Below are the code and all the weights of a small trained network. Each question names an input and a target symbol and asks about switching units off, where a switched-off unit gives its printed mean instead of its output.

import numpy as np


def w(rows, s, z=0):
    codes = np.array(rows[::2]) - 128.0
    scale = np.full(codes.shape[1], s)
    scale[-1] = z or s
    return codes * scale


def f(y):
    return y / 2 * (1 + np.tanh(0.7978845608 * (y + 0.044715 * y**3)))


def softmax(a):
    e = np.exp(a - a.max(-1, keepdims=True))
    return e / e.sum(-1, keepdims=True)


def log_softmax(a):
    a = a - a.max(-1, keepdims=True)
    return a - np.log(np.exp(a).sum(-1, keepdims=True))


def net(x, mask):
    ids = ['ΔΛγεζπψ'.index(c) for c in x.split()]
    T = len(ids)
    res = E[ids] + P[:T]
    r = res
    for j in range(2):
        rows = slice(2 * j, 2 * j + 2)
        q, k, v = (r @ M[0][rows].T for M in (Q, K, V))
        z = softmax(np.where(np.tri(T) > 0, q @ k.T / 2**0.5, -1e9)) @ v
        o = O[0][rows]
        res = res + np.where(mask[j], z, o[:, -1]) @ o[:, :-1]
    y = f(res @ A[0][:, :-1].T + A[0][:, -1])
    res = res + np.where(mask[2:10], y, B[0][:, -1]) @ B[0][:, :-1]
    return log_softmax(res[-1] @ U[:, :-1].T + U[:, -1])


Q, K, V, O, A, B = {}, {}, {}, {}, {}, {}
E = w([
[148,149,154],'Δ',
[212,132,154],'Λ',
[125,202,112],'γ',
[97,163,125],'ε',
[44,133,195],'ζ',
[62,2,69],'π',
[113,193,41],'ψ',
],0.015)
P = w([
[221,89,182],'0',
[181,120,183],'1',
[163,125,177],'2',
[144,136,178],'3',
[123,156,169],'4',
[111,165,157],'5',
[89,186,158],'6',
[71,183,160],'7',
[38,206,156],'8',
[34,203,147],'9',
[2,225,128],'10',
[5,214,139],'11',
[71,189,160],'12',
],0.0055)
Q[0] = w([
[151,228,71],'H1',
[90,1,29],'H1',
[22,150,181],'H2',
[54,140,146],'H2',
],0.012)
K[0] = w([
[14,94,156],'H1',
[250,127,156],'H1',
[36,152,84],'H2',
[19,122,70],'H2',
],0.015)
V[0] = w([
[152,104,2],'H1',
[47,37,137],'H1',
[168,159,120],'H2',
[216,204,113],'H2',
],0.0083)
O[0] = w([
[170,82,2,64],'H1',
[86,21,144,249],'H1',
[76,124,98,156],'H2',
[73,182,118,197],'H2',
],0.0089,0.0021)
A[0] = w([
[42,180,85,245],'N1',
[63,190,151,124],'N2',
[85,161,247,201],'N3',
[157,139,48,113],'N4',
[160,217,174,3],'N5',
[103,170,72,117],'N6',
[63,15,179,181],'N7',
[180,124,120,156],'N8',
],0.011,0.0058)
B[0] = w([
[196,18,191,246],'N1',
[236,154,144,194],'N2',
[108,135,213,255],'N3',
[174,111,159,140],'N4',
[117,254,37,157],'N5',
[219,140,135,154],'N6',
[129,254,50,211],'N7',
[108,137,52,132],'N8',
],0.0071,0.0088)
U = w([
[39,48,37,255],'Δ',
[184,241,74,17],'Λ',
[246,138,92,39],'γ',
[89,85,199,145],'ε',
[89,177,152,41],'ζ',
[71,242,2,169],'π',
[197,20,130,208],'ψ',
],0.005,0.0067)

Each question gives the input, a string of symbols that net reads in full, and the target symbol t.
The units are the heads (2 rows each of Q, K, V and O) and the neurons (one row each of A and B). Each row of codes is followed by its name. A weight is (code - 128) times the scale printed after its matrix; where a second scale follows, it is the last column's (O, A, B and U).
mask holds one flag per unit, heads first, then neurons. A switched-off unit (its flag False) gives its mean, the last column of its rows in O or B, instead of its output. The means were averaged over made-up inputs and are rounded, as every weight is.
A unit's drop is (log p(t) with every unit on - log p(t) with that unit switched off) / (log p(t) with every unit on - log p(t) with every unit switched off).
The circuit of an input: a set's keep is (log p(t) with only the set's units on - log p(t) with every unit switched off) / (log p(t) with every unit on - log p(t) with every unit switched off). Starting from all 10 units, units are removed one at a time, each time the one whose removal leaves the highest keep (on an exact tie, the one counted first), for as long as the keep stays at least 0.8.
circuit, biggest first: the units of the circuit, biggest drop first
unit that matters most: the unit with the biggest drop
k most important neurons: the k neurons with the biggest drops, biggest first
drop of u: that unit's drop, to one decimal
input ψ ε ψ π ε Λ π Λ π γ π Λ, target π: 3 most important neurons : [N7; N1; N3]
input γ ε Λ Λ γ ψ ψ, target γ: 3 most important neurons : [N6; N1; N2]
input ψ ε ζ ζ ψ ε γ ψ ψ ψ Λ γ ψ, target ε: circuit, biggest first : [H1; N1]
input Λ Λ ε ε ψ γ Λ ψ ε, target ψ: circuit, biggest first : [N1; N7; N2]
input Λ ψ π Δ Λ γ, target Δ: 2 most important neurons : [N2; N3]
input γ Λ Λ γ Λ, target π: circuit, biggest first : [H1; N5; N1]
input Δ π ζ π Δ ψ γ π π ε Λ Λ π, target π: 3 most important neurons : [N7; N1; N3]
input π Δ ψ π Δ, target Δ: most important neuron : [N2]
input Λ ψ Δ Δ ψ, target γ: 2 most important neurons : [N6; N1]
input ψ ψ ψ ε ψ ζ ε ε Δ γ, target ε: 3 most important neurons : [N3; N1; N7]
input π ψ Λ Λ, target Δ: drop of H1 : 0.4
input ε ζ ζ γ, target ε: drop of N2 : -0.1
input Δ ζ Δ Δ ε γ π, target π: drop of H2 : 0.3
input Λ ψ ψ Λ Λ Λ ψ ζ ζ ε γ ε, target ε: unit that matters most : H1
